Here is a tiny trained network, its code and every weight. The questions are about switching its units off for an input and a target symbol, where a switched-off unit gives its printed mean instead of its output.

import numpy as np


def w(rows, s, z=0):
    codes = np.array(rows[::2]) - 128.0
    scale = np.full(codes.shape[1], s)
    scale[-1] = z or s
    return codes * scale


def f(y):
    return np.maximum(y, 0)


def softmax(a):
    e = np.exp(a - a.max(-1, keepdims=True))
    return e / e.sum(-1, keepdims=True)


def log_softmax(a):
    a = a - a.max(-1, keepdims=True)
    return a - np.log(np.exp(a).sum(-1, keepdims=True))


def net(x, mask):
    ids = ['αημξπτ'.index(c) for c in x.split()]
    T = len(ids)
    res = E[ids] + P[:T]
    r = res
    for j in range(2):
        rows = slice(4 * j, 4 * j + 4)
        q, k, v = (r @ M[0][rows].T for M in (Q, K, V))
        z = softmax(np.where(np.tri(T) > 0, q @ k.T / 4**0.5, -1e9)) @ v
        o = O[0][rows]
        res = res + np.where(mask[j], z, o[:, -1]) @ o[:, :-1]
    y = f(res @ A[0][:, :-1].T + A[0][:, -1])
    res = res + np.where(mask[2:26], y, B[0][:, -1]) @ B[0][:, :-1]
    return log_softmax(res[-1] @ U[:, :-1].T + U[:, -1])


Q, K, V, O, A, B = {}, {}, {}, {}, {}, {}
E = w([
[127,130,131,153,153,104,137,142,152,77,135],'α',
[125,159,151,87,164,133,123,81,188,113,155],'η',
[131,168,104,172,127,140,122,131,203,97,112],'μ',
[123,123,177,139,169,89,114,118,46,91,156],'ξ',
[91,110,174,140,98,151,57,129,112,122,116],'π',
[184,253,174,205,132,171,190,132,84,112,140],'τ',
],0.025)
P = w([
[176,116,145,39,91,91,93,139,138,66,125],'0',
[208,195,68,86,157,137,36,109,153,151,49],'1',
[110,171,150,91,77,123,156,88,116,145,251],'2',
[164,111,135,180,167,209,91,72,94,139,107],'3',
[126,138,172,103,158,126,124,173,150,154,209],'4',
[58,125,69,168,158,149,129,122,89,178,158],'5',
[131,109,197,136,202,182,139,145,171,143,123],'6',
[20,99,103,155,168,160,178,157,131,162,184],'7',
[81,118,184,79,237,169,173,201,179,157,105],'8',
[20,174,95,156,170,182,193,181,180,155,149],'9',
],0.013)
Q[0] = w([
[203,103,135,68,56,74,109,134,156,76,139],'H1',
[143,188,238,116,61,136,106,193,166,48,186],'H1',
[186,141,184,97,221,144,84,129,130,83,2],'H1',
[219,117,60,80,52,127,112,57,108,147,25],'H1',
[79,117,154,84,104,152,134,106,113,128,162],'H2',
[109,102,112,147,148,146,133,143,154,118,109],'H2',
[110,136,132,158,107,137,102,119,146,177,125],'H2',
[132,124,114,158,128,115,165,113,172,129,152],'H2',
],0.011)
K[0] = w([
[207,99,91,129,1,146,151,2,105,93,62],'H1',
[96,96,84,146,203,197,143,79,104,155,88],'H1',
[16,119,22,136,29,135,208,102,87,135,237],'H1',
[159,157,77,79,72,88,102,90,102,80,153],'H1',
[134,105,137,153,156,116,88,76,146,151,128],'H2',
[75,125,127,135,175,148,142,160,157,189,155],'H2',
[181,110,136,120,43,131,117,154,145,183,120],'H2',
[108,146,130,151,177,171,138,93,167,90,118],'H2',
],0.0098)
V[0] = w([
[148,148,72,80,254,132,165,70,69,109,151],'H1',
[129,163,58,146,144,192,192,129,215,131,114],'H1',
[118,99,104,122,181,86,110,103,175,118,165],'H1',
[138,115,150,141,124,88,132,205,126,31,165],'H1',
[117,120,132,63,173,118,106,86,180,37,145],'H2',
[67,111,155,114,113,124,131,115,126,107,129],'H2',
[207,153,107,130,196,162,217,175,131,162,198],'H2',
[83,126,125,215,194,57,121,111,79,77,121],'H2',
],0.0087)
O[0] = w([
[165,38,94,29,85,197,136,70,103,173,155,176],'H1',
[176,123,162,226,120,75,66,164,179,202,95,187],'H1',
[124,162,115,111,143,152,49,233,157,55,234,19],'H1',
[193,56,196,152,79,107,100,72,214,112,115,177],'H1',
[171,168,78,112,149,92,2,19,59,157,91,128],'H2',
[155,210,107,96,153,140,154,61,136,134,117,70],'H2',
[83,37,72,130,130,49,129,101,49,117,197,254],'H2',
[214,67,48,102,152,107,191,115,177,126,181,152],'H2',
],0.0076,0.006)
A[0] = w([
[150,151,106,134,136,144,130,144,140,107,60,110],'N1',
[104,35,119,108,106,119,109,151,110,152,95,186],'N2',
[108,85,117,117,25,117,85,100,119,92,106,121],'N3',
[113,187,123,79,157,168,44,101,143,154,59,111],'N4',
[203,85,133,133,148,119,144,158,120,72,91,121],'N5',
[107,53,182,136,129,176,128,107,86,64,104,120],'N6',
[105,109,93,68,109,184,164,88,111,102,133,67],'N7',
[89,105,213,102,82,70,173,113,181,149,158,179],'N8',
[107,154,208,116,123,150,148,102,151,62,210,219],'N9',
[72,150,196,145,155,110,202,122,165,88,108,143],'N10',
[188,255,131,101,123,177,67,62,134,138,105,152],'N11',
[131,111,117,141,148,134,56,185,152,92,198,231],'N12',
[168,131,81,145,169,32,49,69,166,129,183,112],'N13',
[133,180,94,114,141,152,120,184,164,129,155,99],'N14',
[115,173,91,159,190,111,134,131,116,236,151,120],'N15',
[104,82,163,114,105,62,46,173,22,97,81,115],'N16',
[80,141,160,161,101,182,128,147,163,110,96,151],'N17',
[223,249,156,110,69,141,112,79,120,109,131,180],'N18',
[237,168,179,90,136,136,168,144,190,98,122,82],'N19',
[121,133,164,158,117,205,182,190,142,166,121,113],'N20',
[152,146,127,188,121,87,154,144,144,154,77,138],'N21',
[153,117,149,167,102,103,125,131,77,106,165,127],'N22',
[142,99,113,59,96,131,145,118,107,176,130,116],'N23',
[157,163,147,105,19,44,126,156,129,76,142,2],'N24',
],0.0089,0.0036)
B[0] = w([
[125,136,152,128,119,57,138,105,132,147,158,152],'N1',
[164,202,89,152,129,121,140,89,154,146,141,164],'N2',
[152,147,102,136,101,90,127,54,120,129,188,159],'N3',
[87,47,88,81,172,181,151,168,82,159,163,219],'N4',
[46,100,100,80,126,143,175,178,162,145,140,158],'N5',
[145,163,116,137,99,115,114,132,117,126,145,183],'N6',
[155,112,131,120,57,129,168,209,117,68,127,153],'N7',
[188,156,102,162,125,107,106,74,148,127,130,187],'N8',
[169,117,130,137,164,148,70,148,108,122,81,221],'N9',
[135,164,137,155,116,37,89,84,154,122,106,209],'N10',
[104,158,205,170,58,103,174,137,195,73,157,250],'N11',
[202,172,116,182,167,167,86,117,132,116,82,183],'N12',
[83,89,161,157,114,156,143,190,86,140,139,193],'N13',
[149,123,180,143,162,126,118,120,158,178,60,157],'N14',
[113,90,133,95,147,160,137,139,109,87,181,205],'N15',
[169,154,128,140,101,85,113,65,200,136,154,153],'N16',
[83,101,117,95,179,145,143,166,97,151,109,183],'N17',
[145,132,2,134,208,156,130,49,114,140,123,240],'N18',
[113,123,127,136,53,97,49,134,173,137,152,173],'N19',
[79,111,143,86,137,138,186,134,107,121,129,212],'N20',
[94,94,116,101,117,208,114,150,150,176,124,206],'N21',
[80,80,145,158,138,85,128,149,124,98,141,207],'N22',
[134,113,140,170,111,184,105,140,146,87,88,156],'N23',
[94,40,180,109,136,140,151,160,138,187,142,145],'N24',
],0.0074,0.013)
U = w([
[220,170,159,188,141,113,87,80,182,106,142,254],'α',
[149,114,56,116,255,190,107,146,58,158,98,169],'η',
[76,112,242,167,126,148,161,220,128,120,152,40],'μ',
[165,172,144,110,96,138,151,183,125,105,126,51],'ξ',
[88,187,157,119,169,86,142,137,120,76,90,130],'π',
[145,112,163,121,128,108,182,99,115,203,125,148],'τ',
],0.0052,0.0023)

Each question gives the input, a string of symbols that net reads in full, and the target symbol t.
The units are the heads (4 rows each of Q, K, V and O) and the neurons (one row each of A and B). Each row of codes is followed by its name. A weight is (code - 128) times the scale printed after its matrix; where a second scale follows, it is the last column's (O, A, B and U).
mask holds one flag per unit, heads first, then neurons. A switched-off unit (its flag False) gives its mean, the last column of its rows in O or B, instead of its output. The means were averaged over made-up inputs and are rounded, as every weight is.
A unit's drop is (log p(t) with every unit on - log p(t) with that unit switched off) / (log p(t) with every unit on - log p(t) with every unit switched off).
The circuit of an input: a set's keep is (log p(t) with only the set's units on - log p(t) with every unit switched off) / (log p(t) with every unit on - log p(t) with every unit switched off). Starting from the 12 units with the biggest drops (on a tie, the unit counted first), units are removed one at a time, each time the one whose removal leaves the highest keep (on an exact tie, the one counted first), for as long as the keep stays at least 0.8.
circuit, biggest first: the units of the circuit, biggest drop first
unit that matters most: the unit with the biggest drop
k most important neurons: the k neurons with the biggest drops, biggest first
input ξ π η τ μ ξ, target μ: unit that matters most	N13
input τ τ π μ τ τ η ξ η, target ξ: 2 most important neurons	N7, N18
input α π ξ η α τ, target α: circuit, biggest first	H1, N4
input τ ξ η τ ξ η τ τ π α, target α: circuit, biggest first	N4, N20
input ξ τ π ξ η τ α, target τ: circuit, biggest first	H1, N9
input τ π ξ α η, target α: circuit, biggest first	H1, N12, N8
input π τ ξ π, target ξ: circuit, biggest first	H1, N7, N6
input π τ μ τ η α η η π, target η: circuit, biggest first	N4, H2
input π ξ π μ μ, target μ: 2 most important neurons	N13, N8
input π μ τ η η τ π π η α, target η: 3 most important neurons	N11, N12, N10
input η η π, target α: circuit, biggest first	N16, N3
input π τ τ τ, target μ: 2 most important neurons	N18, N22
input μ τ η τ τ π η ξ ξ, target ξ: 3 most important neurons	N7, N18, N4
input η τ π τ π η, target π: circuit, biggest first	H1
input τ τ π η η τ π τ, target π: circuit, biggest first	H1, N10
input π η ξ, target η: 3 most important neurons	N18, N10, N13
input τ π ξ ξ, target ξ: circuit, biggest first	N7, H1, N6
input τ ξ τ η π π μ, target π: circuit, biggest first	H1, N10
input η η μ τ, target μ: circuit, biggest first	H1, N11, N21
input τ η τ μ η, target μ: 3 most important neurons	N13, N11, N18
input τ τ η π π τ τ τ η μ, target η: circuit, biggest first	N11
input α α τ τ α μ, target α: 2 most important neurons	N12, N4
input τ τ τ π η α η τ ξ μ, target ξ: 3 most important neurons	N7, N18, N10
input π π μ τ τ η η, target η: 2 most important neurons	N4, N12
input μ τ τ μ μ, target μ: 2 most important neurons	N18, N13
input μ μ ξ μ, target ξ: 2 most important neurons	N7, N11
input τ τ η μ τ η π, target η: 3 most important neurons	N11, N4, N10
input α τ μ μ π η τ, target η: circuit, biggest first	H1, N11, H2
